Below is a small trained network, with its code and all its weights. Each question gives an input and a target symbol and asks what happens when units are switched off, that is, made to give their printed mean instead of their output.

import numpy as np


def w(rows, s, z=0):
    codes = np.array(rows[::2]) - 128.0
    scale = np.full(codes.shape[1], s)
    scale[-1] = z or s
    return codes * scale


def f(y):
    return np.maximum(y, 0)


def softmax(a):
    e = np.exp(a - a.max(-1, keepdims=True))
    return e / e.sum(-1, keepdims=True)


def log_softmax(a):
    a = a - a.max(-1, keepdims=True)
    return a - np.log(np.exp(a).sum(-1, keepdims=True))


def net(x, mask):
    ids = ['βγδεηθλπστφψω'.index(c) for c in x.split()]
    T = len(ids)
    res = E[ids] + P[:T]
    r = res
    for j in range(3):
        rows = slice(2 * j, 2 * j + 2)
        q, k, v = (r @ M[0][rows].T for M in (Q, K, V))
        z = softmax(np.where(np.tri(T) > 0, q @ k.T / 2**0.5, -1e9)) @ v
        o = O[0][rows]
        res = res + np.where(mask[j], z, o[:, -1]) @ o[:, :-1]
    y = f(res @ A[0][:, :-1].T + A[0][:, -1])
    res = res + np.where(mask[3:7], y, B[0][:, -1]) @ B[0][:, :-1]
    return log_softmax(res[-1] @ U[:, :-1].T + U[:, -1])


Q, K, V, O, A, B = {}, {}, {}, {}, {}, {}
E = w([
[177,160,183,171,143],'β',
[81,152,122,77,126],'γ',
[122,230,68,35,7],'δ',
[101,108,22,103,179],'ε',
[198,94,117,90,181],'η',
[116,192,139,43,145],'θ',
[94,216,82,104,171],'λ',
[45,144,171,91,114],'π',
[191,66,133,155,115],'σ',
[44,99,129,219,221],'τ',
[90,144,192,42,122],'φ',
[111,183,124,226,47],'ψ',
[93,180,117,92,151],'ω',
],0.016)
P = w([
[2,40,121,51,56],'0',
[133,163,120,129,150],'1',
[138,171,126,131,145],'2',
[143,171,129,131,154],'3',
[146,172,133,135,149],'4',
[144,173,139,130,151],'5',
[148,177,137,128,148],'6',
[145,178,138,127,145],'7',
[146,179,146,126,138],'8',
[141,176,145,126,135],'9',
[137,178,148,129,134],'10',
[140,174,153,119,130],'11',
[132,169,154,120,121],'12',
],0.0098)
Q[0] = w([
[139,136,163,79,189],'h1',
[83,235,142,35,83],'h1',
[167,79,110,145,157],'h2',
[124,123,82,129,187],'h2',
[164,167,210,167,113],'h3',
[6,213,157,29,116],'h3',
],0.011)
K[0] = w([
[140,12,140,58,170],'h1',
[99,72,126,70,60],'h1',
[171,170,144,169,120],'h2',
[168,206,65,139,179],'h2',
[148,123,227,161,64],'h3',
[14,50,112,99,59],'h3',
],0.011)
V[0] = w([
[58,89,94,135,19],'h1',
[170,50,18,88,174],'h1',
[187,161,76,147,170],'h2',
[109,30,156,93,97],'h2',
[142,22,237,254,138],'h3',
[184,115,247,55,73],'h3',
],0.0086)
O[0] = w([
[143,159,121,190,100,227],'h1',
[186,121,192,70,107,122],'h1',
[110,93,138,117,109,48],'h2',
[146,149,89,146,133,188],'h2',
[123,153,204,141,167,110],'h3',
[195,145,58,146,247,254],'h3',
],0.014,0.003)
A[0] = w([
[135,138,105,73,169,121],'n1',
[146,2,177,180,176,82],'n2',
[45,188,141,178,224,201],'n3',
[74,147,93,30,166,251],'n4',
],0.0086,0.002)
B[0] = w([
[133,119,127,78,175,181],'n1',
[153,70,101,171,7,194],'n2',
[109,123,155,188,148,255],'n3',
[65,101,111,76,138,184],'n4',
],0.012,0.009)
U = w([
[94,156,116,129,86,149],'β',
[42,87,125,104,69,103],'γ',
[238,32,85,221,62,181],'δ',
[23,68,182,179,136,158],'ε',
[135,97,181,30,184,197],'η',
[155,239,99,129,59,126],'θ',
[142,158,191,117,40,100],'λ',
[74,149,231,122,99,120],'π',
[166,160,254,173,201,133],'σ',
[120,123,72,105,139,79],'τ',
[108,165,122,225,91,41],'φ',
[26,122,172,108,212,104],'ψ',
[143,101,78,170,216,2],'ω',
],0.0084,0.0057)

Each question gives the input, a string of symbols that net reads in full, and the target symbol t.
The units are the heads (2 rows each of Q, K, V and O) and the neurons (one row each of A and B). Each row of codes is followed by its name. A weight is (code - 128) times the scale printed after its matrix; where a second scale follows, it is the last column's (O, A, B and U).
mask holds one flag per unit, heads first, then neurons. A switched-off unit (its flag False) gives its mean, the last column of its rows in O or B, instead of its output. The means were averaged over made-up inputs and are rounded, as every weight is.
A unit's drop is (log p(t) with every unit on - log p(t) with that unit switched off) / (log p(t) with every unit on - log p(t) with every unit switched off).
The circuit of an input: a set's keep is (log p(t) with only the set's units on - log p(t) with every unit switched off) / (log p(t) with every unit on - log p(t) with every unit switched off). Starting from all 7 units, units are removed one at a time, each time the one whose removal leaves the highest keep (on an exact tie, the one counted first), for as long as the keep stays at least 0.8.
units of the circuit, in order: the units of the circuit, biggest drop first
k most important neurons: the k neurons with the biggest drops, biggest first
heads that matter: for each layer, one digit per head in row order, 1 if its drop is at least 0.15 and else 0, layers parted by /
drop of u: that unit's drop, to one decimal
input θ φ β σ σ ε ε β η θ θ, target τ: heads that matter : 001
input σ σ β, target σ: heads that matter : 001
input π σ ε φ σ σ η θ, target φ: units of the circuit, in order : h1
input β σ φ σ φ φ β φ ε σ φ η γ, target ψ: units of the circuit, in order : h1, n4, n2
input β τ σ β ω, target ψ: units of the circuit, in order : n2, n4, h1
input σ η η β β η τ γ τ, target ε: heads that matter : 100
input ε η φ τ γ ω γ θ ε δ η ω, target λ: units of the circuit, in order : h1, h3
input γ σ φ φ σ η θ δ ω, target θ: 2 most important neurons : n3, n2
input σ ε π, target σ: units of the circuit, in order : h3, h1
input φ γ φ τ η, target η: units of the circuit, in order : h1, n1
input ψ φ φ ε φ β λ φ, target ε: units of the circuit, in order : h1, h3
input θ σ ε π σ δ γ σ σ λ, target τ: units of the circuit, in order : h3, n4
input φ π φ π σ σ β τ, target ε: 2 most important neurons : n3, n2
input λ θ τ σ ψ ω, target γ: units of the circuit, in order : h3
input ε σ φ σ σ τ σ λ θ θ γ, target λ: drop of h3 : 0.5
input φ η η ω, target ω: drop of h3 : 1.0
input ε λ σ γ γ σ λ δ ψ π φ, target λ: drop of h1 : 0.7
